Below are the code and all the weights of a small trained network. Each question names an input and a class and asks about switching units off, where a switched-off unit gives its printed mean instead of its output.

import numpy as np


def w(rows, s, z=0):
    codes = np.array(rows[::2]) - 128.0
    scale = np.full(codes.shape[1], s)
    scale[-1] = z or s
    return codes * scale


def norm(h):
    return h / np.sqrt((h * h).mean(-1, keepdims=True) + 1e-5)


def f(y):
    return y / 2 * (1 + np.tanh(0.7978845608 * (y + 0.044715 * y**3)))


def log_softmax(a):
    a = a - a.max(-1, keepdims=True)
    return a - np.log(np.exp(a).sum(-1, keepdims=True))


def net(x, mask):
    res = np.array(x, float).reshape(1, 5) / 4 @ E
    u = 0
    for l in range(3):
        y = f(norm(res) @ A[l][:, :-1].T + A[l][:, -1])
        res = res + np.where(mask[u : u + 11], y, B[l][:, -1]) @ B[l][:, :-1]
        u += 11
    return log_softmax(norm(res)[-1] @ U[:, :-1].T + U[:, -1])


A, B = {}, {}
E = w([
[167,210,164,64,130,106],'x0',
[181,95,173,100,69,190],'x1',
[139,68,142,118,152,92],'x2',
[253,122,107,130,151,118],'x3',
[127,119,121,107,182,200],'x4',
],0.0044)
A[0] = w([
[94,168,27,131,156,85,104],'0.n0',
[156,93,108,107,55,161,164],'0.n1',
[172,73,2,216,99,157,83],'0.n2',
[77,55,106,190,109,147,78],'0.n3',
[177,176,95,194,69,112,177],'0.n4',
[154,127,127,55,116,54,181],'0.n5',
[16,118,123,62,92,141,249],'0.n6',
[144,117,164,164,205,150,89],'0.n7',
[139,102,170,101,79,138,137],'0.n8',
[113,106,111,153,209,76,147],'0.n9',
[135,36,167,127,117,44,164],'0.n10',
],0.0068,0.0021)
B[0] = w([
[162,123,234,150,156,152,193],'0.n0',
[70,151,167,250,232,141,193],'0.n1',
[140,72,123,78,159,38,249],'0.n2',
[119,152,133,71,167,20,204],'0.n3',
[116,78,31,181,114,150,200],'0.n4',
[139,147,86,120,46,161,188],'0.n5',
[158,113,82,137,147,160,253],'0.n6',
[122,84,99,78,131,219,140],'0.n7',
[87,152,133,210,187,37,171],'0.n8',
[139,193,166,192,105,191,194],'0.n9',
[84,227,55,168,108,253,209],'0.n10',
],0.0043,0.0033)
A[1] = w([
[74,173,138,90,97,192,141],'1.n0',
[159,93,132,106,160,109,72],'1.n1',
[75,86,167,108,67,151,83],'1.n2',
[52,116,165,102,101,137,56],'1.n3',
[84,98,210,127,87,146,118],'1.n4',
[2,152,171,52,149,106,88],'1.n5',
[206,107,85,157,93,154,47],'1.n6',
[50,123,110,150,95,141,99],'1.n7',
[105,186,63,191,142,124,252],'1.n8',
[87,166,141,183,139,173,117],'1.n9',
[202,74,146,124,131,130,120],'1.n10',
],0.0064,0.0022)
B[1] = w([
[163,123,92,114,98,105,168],'1.n0',
[127,202,110,123,163,195,126],'1.n1',
[149,156,114,173,216,63,120],'1.n2',
[202,157,73,130,254,146,130],'1.n3',
[107,150,111,168,177,111,126],'1.n4',
[201,150,106,131,141,107,175],'1.n5',
[156,120,99,124,203,75,155],'1.n6',
[200,106,58,124,123,103,160],'1.n7',
[129,46,136,164,110,172,253],'1.n8',
[203,126,161,155,112,137,176],'1.n9',
[74,183,74,190,135,94,149],'1.n10',
],0.0061,0.0046)
A[2] = w([
[134,86,59,128,177,94,54],'2.n0',
[105,2,136,135,188,124,231],'2.n1',
[65,141,178,99,213,228,178],'2.n2',
[95,4,153,92,122,97,144],'2.n3',
[145,43,73,114,46,122,236],'2.n4',
[108,89,111,62,157,206,97],'2.n5',
[161,98,241,187,140,138,110],'2.n6',
[197,128,126,93,162,217,210],'2.n7',
[104,155,174,205,100,137,250],'2.n8',
[188,145,236,20,93,75,179],'2.n9',
[100,87,143,31,185,188,179],'2.n10',
],0.006,0.0014)
B[2] = w([
[209,180,119,56,133,115,189],'2.n0',
[93,244,158,68,55,101,254],'2.n1',
[115,72,116,153,101,98,173],'2.n2',
[146,181,218,91,151,101,158],'2.n3',
[85,102,161,64,73,204,216],'2.n4',
[86,133,126,222,86,95,146],'2.n5',
[174,254,199,179,204,132,165],'2.n6',
[94,138,107,134,82,110,217],'2.n7',
[78,111,169,194,191,182,174],'2.n8',
[24,147,186,90,141,41,149],'2.n9',
[146,32,145,186,58,174,153],'2.n10',
],0.0055,0.0044)
U = w([
[189,129,30,119,138,85,138],'0',
[66,160,159,58,90,62,133],'1',
[125,144,126,145,75,155,178],'2',
[88,49,116,171,63,140,126],'3',
[118,166,167,202,202,105,115],'4',
[113,70,148,99,158,138,88],'5',
[105,5,156,51,221,142,4],'6',
[80,27,136,57,234,150,1],'7',
],0.013,0.011)

Each question gives the input, the list of numbers given to net, and the class t.
The units are the neurons (one row each of A and B). Each row of codes is followed by its name. A weight is (code - 128) times the scale printed after its matrix; where a second scale follows, it is the last column's (A, B and U).
mask holds one flag per neuron, layer by layer. A switched-off neuron (its flag False) gives its mean, the last column of its row in B, instead of its output. The means were averaged over made-up inputs and are rounded, as every weight is.
A unit's drop is (log p(t) with every unit on - log p(t) with that unit switched off) / (log p(t) with every unit on - log p(t) with every unit switched off).
The circuit of an input: a set's keep is (log p(t) with only the set's units on - log p(t) with every unit switched off) / (log p(t) with every unit on - log p(t) with every unit switched off). Starting from the 12 units with the biggest drops (on a tie, the unit counted first), units are removed one at a time, each time the one whose removal leaves the highest keep (on an exact tie, the one counted first), for as long as the keep stays at least 0.8.
circuit, biggest first: the units of the circuit, biggest drop first
top k neurons: the k neurons with the biggest drops, biggest first
top k neurons in layer l: the k neurons of layer l with the biggest drops, biggest first
input [2,-6,0,-5,-5], class 4: circuit, biggest first : (0.n0 2.n1)
input [-7,-3,1,-6,6], class 1: circuit, biggest first : (2.n1 0.n3)
input [-4,-8,-4,4,-4], class 4: circuit, biggest first : (0.n0)
input [3,-7,-1,-5,-3], class 4: circuit, biggest first : (0.n0 2.n1)
input [3,-3,7,-5,-2], class 2: circuit, biggest first : (0.n10 0.n6 0.n2)
input [7,8,-7,0,3], class 4: top 3 neurons : (0.n1 0.n8 0.n2)
input [4,7,-4,-6,0], class 4: top 3 neurons in layer 0 : (0.n1 0.n2 0.n8)
input [0,-1,-2,-6,-8], class 3: top 2 neurons : (0.n6 0.n2)
input [5,7,-6,1,-6], class 4: top 3 neurons in layer 0 : (0.n1 0.n8 0.n10)
input [5,-4,7,-2,0], class 2: top 2 neurons : (0.n10 0.n5)
input [-7,-5,4,6,-7], class 1: circuit, biggest first : (0.n2 2.n1 1.n5)
input [-8,0,5,-2,-7], class 1: top 2 neurons : (0.n3 0.n2)
input [-4,2,0,3,7], class 3: top 2 neurons in layer 2 : (2.n10 2.n2)
input [-2,-7,-1,5,2], class 4: circuit, biggest first : (0.n0)
input [-2,6,-6,0,7], class 3: circuit, biggest first : (2.n2 1.n5 2.n5)
input [-7,-1,6,-2,-5], class 1: top 2 neurons in layer 0 : (0.n3 0.n2)
input [-8,7,2,5,8], class 1: top 2 neurons : (2.n1 0.n2)
input [1,-3,8,7,7], class 2: top 2 neurons in layer 1 : (1.n5 1.n7)
input [-8,5,-4,-6,-4], class 1: circuit, biggest first : (0.n3 0.n9 2.n3)
input [-4,-1,8,-4,-5], class 2: top 2 neurons : (0.n10 1.n8)
input [-6,3,-4,3,-1], class 1: top 2 neurons : (0.n2 2.n1)
input [-3,-4,6,-4,2], class 2: top 2 neurons : (0.n6 0.n9)
input [4,-4,2,-5,-6], class 3: top neuron in layer 2 : (2.n1)
input [0,-5,8,-8,-5], class 0: top 3 neurons : (1.n7 1.n3 0.n1)
input [5,-3,-2,2,-8], class 3: top 2 neurons : (0.n4 2.n1)
input [-8,-3,-3,-6,-4], class 1: top 3 neurons : (0.n3 2.n1 0.n6)
input [1,2,8,-8,8], class 0: top neuron : (1.n5)
input [-7,4,3,-4,2], class 1: top 2 neurons in layer 0 : (0.n3 0.n6)
input [-5,-1,8,4,-5], class 2: top 2 neurons in layer 0 : (0.n10 0.n9)
